Here is a tiny trained network, its code and every weight. The questions are about switching its units off for an input and a class, where a switched-off unit gives its printed mean instead of its output.

import numpy as np


def w(rows, s, z=0):
    codes = np.array(rows[::2]) - 128.0
    scale = np.full(codes.shape[1], s)
    scale[-1] = z or s
    return codes * scale


def norm(h):
    return h / np.sqrt((h * h).mean(-1, keepdims=True) + 1e-5)


def f(y):
    return np.maximum(y, 0)


def log_softmax(a):
    a = a - a.max(-1, keepdims=True)
    return a - np.log(np.exp(a).sum(-1, keepdims=True))


def net(x, mask):
    res = np.array(x, float).reshape(1, 8) / 4 @ E
    u = 0
    for l in range(3):
        y = f(norm(res) @ A[l][:, :-1].T + A[l][:, -1])
        res = res + np.where(mask[u : u + 3], y, B[l][:, -1]) @ B[l][:, :-1]
        u += 3
    return log_softmax(norm(res)[-1] @ U[:, :-1].T + U[:, -1])


A, B = {}, {}
E = w([
[117,217,165,100,205,5,222,110],'x0',
[120,148,120,120,141,109,91,136],'x1',
[2,123,205,192,96,123,84,155],'x2',
[131,113,129,130,127,133,141,119],'x3',
[127,137,120,134,122,112,127,146],'x4',
[129,135,131,122,127,141,138,137],'x5',
[150,115,229,22,54,27,126,140],'x6',
[129,129,123,132,129,119,130,134],'x7',
],0.0069)
A[0] = w([
[182,76,164,51,2,87,69,163,84],'L0N1',
[216,118,83,52,118,125,119,124,250],'L0N2',
[204,147,42,128,149,148,133,117,199],'L0N3',
],0.011,0.0023)
B[0] = w([
[94,123,192,122,56,205,154,22,254],'L0N1',
[194,187,86,234,73,133,102,118,230],'L0N2',
[70,74,55,2,138,207,185,108,223],'L0N3',
],0.0085,0.0097)
A[1] = w([
[109,184,98,191,188,148,165,121,67],'L1N1',
[211,101,106,92,205,91,148,120,77],'L1N2',
[251,157,175,122,75,94,123,112,7],'L1N3',
],0.014,0.002)
B[1] = w([
[87,137,148,182,146,111,129,67,255],'L1N1',
[127,201,107,83,156,163,163,184,195],'L1N2',
[250,137,114,110,160,62,117,131,250],'L1N3',
],0.012,0.0054)
A[2] = w([
[155,70,237,18,102,41,170,136,162],'L2N1',
[252,129,139,86,89,104,151,167,4],'L2N2',
[119,71,63,207,149,201,57,163,131],'L2N3',
],0.012,0.0017)
B[2] = w([
[72,65,56,43,186,107,113,204,247],'L2N1',
[156,197,190,184,135,60,68,116,225],'L2N2',
[191,90,166,173,125,86,111,249,254],'L2N3',
],0.011,0.0069)
U = w([
[202,72,49,151,101,241,126,196,155],'0',
[111,202,57,104,207,168,222,108,54],'1',
[226,153,145,136,16,162,99,35,75],'2',
[242,196,132,85,174,50,109,125,62],'3',
[117,57,197,228,119,146,94,217,253],'4',
[20,145,175,223,191,115,152,75,169],'5',
[42,48,245,93,47,181,80,87,88],'6',
[45,87,150,42,174,59,116,169,188],'7',
],0.011,0.0014)

Each question gives the input, the list of numbers given to net, and the class t.
The units are the neurons (one row each of A and B). Each row of codes is followed by its name. A weight is (code - 128) times the scale printed after its matrix; where a second scale follows, it is the last column's (A, B and U).
mask holds one flag per neuron, layer by layer. A switched-off neuron (its flag False) gives its mean, the last column of its row in B, instead of its output. The means were averaged over made-up inputs and are rounded, as every weight is.
A unit's drop is (log p(t) with every unit on - log p(t) with that unit switched off) / (log p(t) with every unit on - log p(t) with every unit switched off).
The circuit of an input: a set's keep is (log p(t) with only the set's units on - log p(t) with every unit switched off) / (log p(t) with every unit on - log p(t) with every unit switched off). Starting from all 9 units, units are removed one at a time, each time the one whose removal leaves the highest keep (on an exact tie, the one counted first), for as long as the keep stays at least 0.8.
units of the circuit, in order: the units of the circuit, biggest drop first
top k neurons: the k neurons with the biggest drops, biggest first
k most important neurons of layer l: the k neurons of layer l with the biggest drops, biggest first
drop of u: that unit's drop, to one decimal
input [-6,2,-1,5,8,-6,1,6], class 2: most important neuron of layer 2 : L2N1
input [-4,5,-6,-3,-1,-3,1,-4], class 2: top 3 neurons : L0N2; L2N1; L0N1
input [1,-8,-1,2,-3,5,-2,1], class 1: top 4 neurons : L0N1; L2N3; L0N2; L2N1
input [2,-1,4,5,-7,2,7,-7], class 7: top 3 neurons : L2N1; L0N3; L1N1
input [-4,-6,1,2,6,2,1,7], class 6: 2 most important neurons of layer 0 : L0N2; L0N1
input [-2,-4,-8,-3,-4,5,4,-3], class 2: top 2 neurons : L0N2; L0N1
input [-7,5,0,-7,0,7,4,7], class 2: top 2 neurons : L0N1; L0N3
input [1,1,-6,8,5,-8,-2,-2], class 1: top 3 neurons : L0N3; L1N2; L0N1
input [2,2,-2,-5,2,2,0,-1], class 1: top 3 neurons : L0N3; L0N1; L1N3
input [1,5,8,2,5,0,1,7], class 7: 2 most important neurons of layer 0 : L0N2; L0N1
input [-7,5,-2,3,1,6,3,8], class 2: top 2 neurons : L0N2; L0N1
input [8,-1,3,-6,4,-6,4,1], class 7: top 2 neurons : L0N2; L2N1
input [3,-8,-6,-3,-6,-5,-1,-7], class 1: top 2 neurons : L0N3; L0N1
input [-1,-5,-6,-6,-4,4,5,1], class 2: top 2 neurons : L0N1; L0N2
input [-5,0,-2,0,8,-2,1,4], class 2: units of the circuit, in order : L0N1
input [-7,-2,-2,7,6,1,2,-8], class 2: top 3 neurons : L0N2; L0N1; L2N1
input [-7,-4,-7,7,0,2,3,0], class 2: 2 most important neurons of layer 0 : L0N2; L0N1
input [1,5,3,7,-2,4,1,4], class 7: 2 most important neurons of layer 0 : L0N2; L0N1
input [7,8,2,8,-6,8,1,-5], class 7: top 2 neurons : L0N2; L2N1
input [-8,8,2,8,5,-2,-5,-1], class 4: top neuron : L2N3
input [7,3,3,2,6,8,0,7], class 5: 2 most important neurons of layer 1 : L1N1; L1N3
input [2,-8,1,-6,4,2,-1,3], class 5: drop of L0N2 : 0.2
